((135, 131, 123, 127, 124), (134, 150, 133, 123, 123), (124, 124, 124, 131, 123)) => 134
((138, 148, 133, 123, 145), (122, 142, 114, 127, 122), (119, 121, 127, 149, 146)) => 122
((116, 118, 146, 116, 113, 149, 127), (123, 129, 123, 129, 125, 126, 134), (147, 143, 116, 142, 144, 117, 104)) => 123
((125, 121, 107, 121), (117, 118, 127, 121), (134, 143, 120, 121)) => 117
((123, 146, 121, 151, 130, 122), (134, 129, 138, 137, 120, 149), (124, 139, 120, 147, 119, 129)) => 134
((110, 109, 147, 140, 137, 109), (130, 138, 143, 99, 123, 138), (107, 138, 150, 125, 120, 138)) => 130
((119, 128, 120, 124, 120, 111), (136, 133, 124, 128, 140, 113), (127, 124, 126, 130, 123, 102)) => 136
((121, 123, 135, 102, 125), (152, 125, 152, 110, 147), (102, 129, 107, 146, 144)) => 152
---
[[130 127 128 129 128 128 128]
 [116 116 123 112 126 128 126]
 [116 115 122 110 126 128 125]
 [121 127 127 123 127 127 129]
 [133 125 128 133 127 128 129]
 [129 128 128 129 128 128 128]
 [116 116 122 111 126 128 126]
 [132 125 128 132 127 128 129]
 [131 125 126 153 124 123 132]
 [133 124 127 143 125 125 131]] --> 127

[[135 125 129 132 131 126 126 126 132 129 144 124 132]
 [129 116 134 128 132 124 133 141 132 132 121 124 131]
 [132 122 130 129 130 131 126 130 131 128 136 121 130]
 [114 150 111 120 113 150 119 107 112 116 113 131 115]
 [129 134 131 130 130 112 133 128 130 132 127 142 130]
 [134 122 129 130 130 133 125 128 131 127 141 119 130]
 [133 136 127 131 128 125 124 118 130 128 146 131 130]
 [128 123 129 128 129 132 127 132 129 128 128 122 128]] --> 125

[[126 127 126 137 134 129 130 130]
 [127 124 117 130 129 128 130 118]
 [126 128 118 127 121 127 129 139]
 [127 122 126 130 125 135 125 126]
 [129 122 133 122 133 114 129 134]
 [132 135 135 121 122 127 136 138]
 [124 133 119 127 125 114 117 126]
 [127 134 136 126 142 122 138 133]
 [128 121 132 129 136 136 122 120]
 [112 116 133 151 114 129 125 133]
 [124 124 136 131 126 131 133 126]] --> 127

[[133 149 134 128 128 128 128]
 [128 128 139 146 130 128 128]
 [128 128 128 132 149 135 128]
 [128 138 147 130 128 128 128]
 [128 128 128 129 142 143 129]
 [128 128 128 128 128 130 147]
 [128 128 128 128 132 148 135]
 [128 128 137 147 131 128 128]
 [136 148 132 128 128 128 128]
 [132 149 135 128 128 128 128]
 [128 128 128 128 129 144 142]] --> 149

[[129 128 129 129 129 129 129 128 128 128 129 129 128 128]
 [157 128 156 157 156 156 155 100 100 102 156 155 128 100]
 [144 128 144 144 144 144 143 113 112 113 144 143 128 112]
 [125 128 125 125 125 125 125 130 131 130 125 125 128 131]
 [152 128 152 153 152 152 151 104 104 105 152 151 128 104]
 [125 128 125 125 125 125 125 130 130 129 125 125 128 130]
 [100 128 100  99 100 100 101 157 157 156 100 101 128 157]
 [ 99 128  99  99  99 100 100 156 156 154  99 100 128 157]
 [134 128 134 134 134 134 134 123 123 123 134 134 128 123]
 [141 128 140 141 141 140 140 115 115 116 141 140 128 115]
 [150 128 150 150 150 149 149 107 106 108 150 149 128 106]
 [107 128 107 107 107 107 108 149 150 149 107 108 128 150]] --> 128

[[130 126 132 123 125 129 125 124 129]
 [126 130 124 135 132 128 131 132 125]
 [126 129 120 150 136 128 133 137 120]
 [128 128 129 123 126 127 128 126 130]
 [129 126 130 122 126 124 129 126 131]
 [125 130 125 133 130 127 131 131 127]
 [125 131 123 138 132 129 131 132 125]
 [131 125 135 109 121 126 125 121 135]
 [128 127 130 120 125 126 128 126 132]] --> 126

[[145 123 142 135 124 133 144 121 113 148]
 [109 121 117 102 121 107 133 128 140  98]
 [129 125 141 132 135 133 138 137 135 127]
 [116 149 148 113 115 116 135 132 139 128]
 [129 126 141 115 115 116 149 122 124 129]
 [133 111 119 141 146 140 125 135 130 122]
 [134 100 109 117 123 118 140 114 114 117]
 [114 139 134 133 143 135 116 148 152 115]
 [128 143 110 118 105 117 110 105 109 141]
 [128 145 142 135 128 134 123 134 132 140]] --> 123
---
[[127 135 124 155 135 122]
 [135 126 128 134 116 148]
 [140 133 132 146 137 123]] ⇒ 132

[123 151 122 127 118 128] ⇒ 122

[126 137 125 149 129 146] ⇒ 125

[107 115 118 133 118 117] ⇒ 118

[120  99 139 109 117 141] ⇒ 139

[128 139 101 117 115 113] ⇒ 101

[[120 143 138 118 137 138]
 [138 121 149 129 115 105]
 [148 114 127 148 105 121]] ⇒ 127

[[117 148 118 103 114 114]
 [123 140 122 110 118 116]
 [127 132 144 146 126 134]] ⇒ 144
---
array([[133, 118, 136, 108],
       [103, 117, 132, 112],
       [137, 134, 124, 139]]) result: 118

array([[133, 136, 129, 126, 125, 136],
       [156, 156, 119, 155, 125, 122],
       [136, 140, 144, 126, 136, 121]]) result: 136

array([[126, 142, 151, 122, 128],
       [126, 145, 109, 117, 138],
       [124, 117, 113, 121, 134]]) result: 142

array([[137,  98, 139, 124],
       [127, 116, 129, 122],
       [125, 100, 124, 142]]) result: 98

array([[128, 150, 138, 120, 124, 133],
       [122, 126, 121, 114, 139, 118],
       [132, 132, 135, 130, 129, 144]]) result: 150

array([[134, 132, 112, 135],
       [152, 137, 142, 140],
       [134, 136, 141, 132]]) result: 132

array([[150, 149, 112, 111, 114, 111],
       [139, 113, 139, 132, 134, 131],
       [132, 142, 106, 134, 136, 135]]) result: 149

array([[130, 139, 119, 141, 144, 149, 123],
       [133, 119, 117, 135, 126, 113, 129],
       [132, 126, 124, 128, 129, 130, 130]]) result: 139

array([[131, 124, 112, 134, 130, 115, 145],
       [126, 136, 147, 137, 114, 157, 134],
       [129, 114, 104, 144, 147, 117, 151]]) result: 124
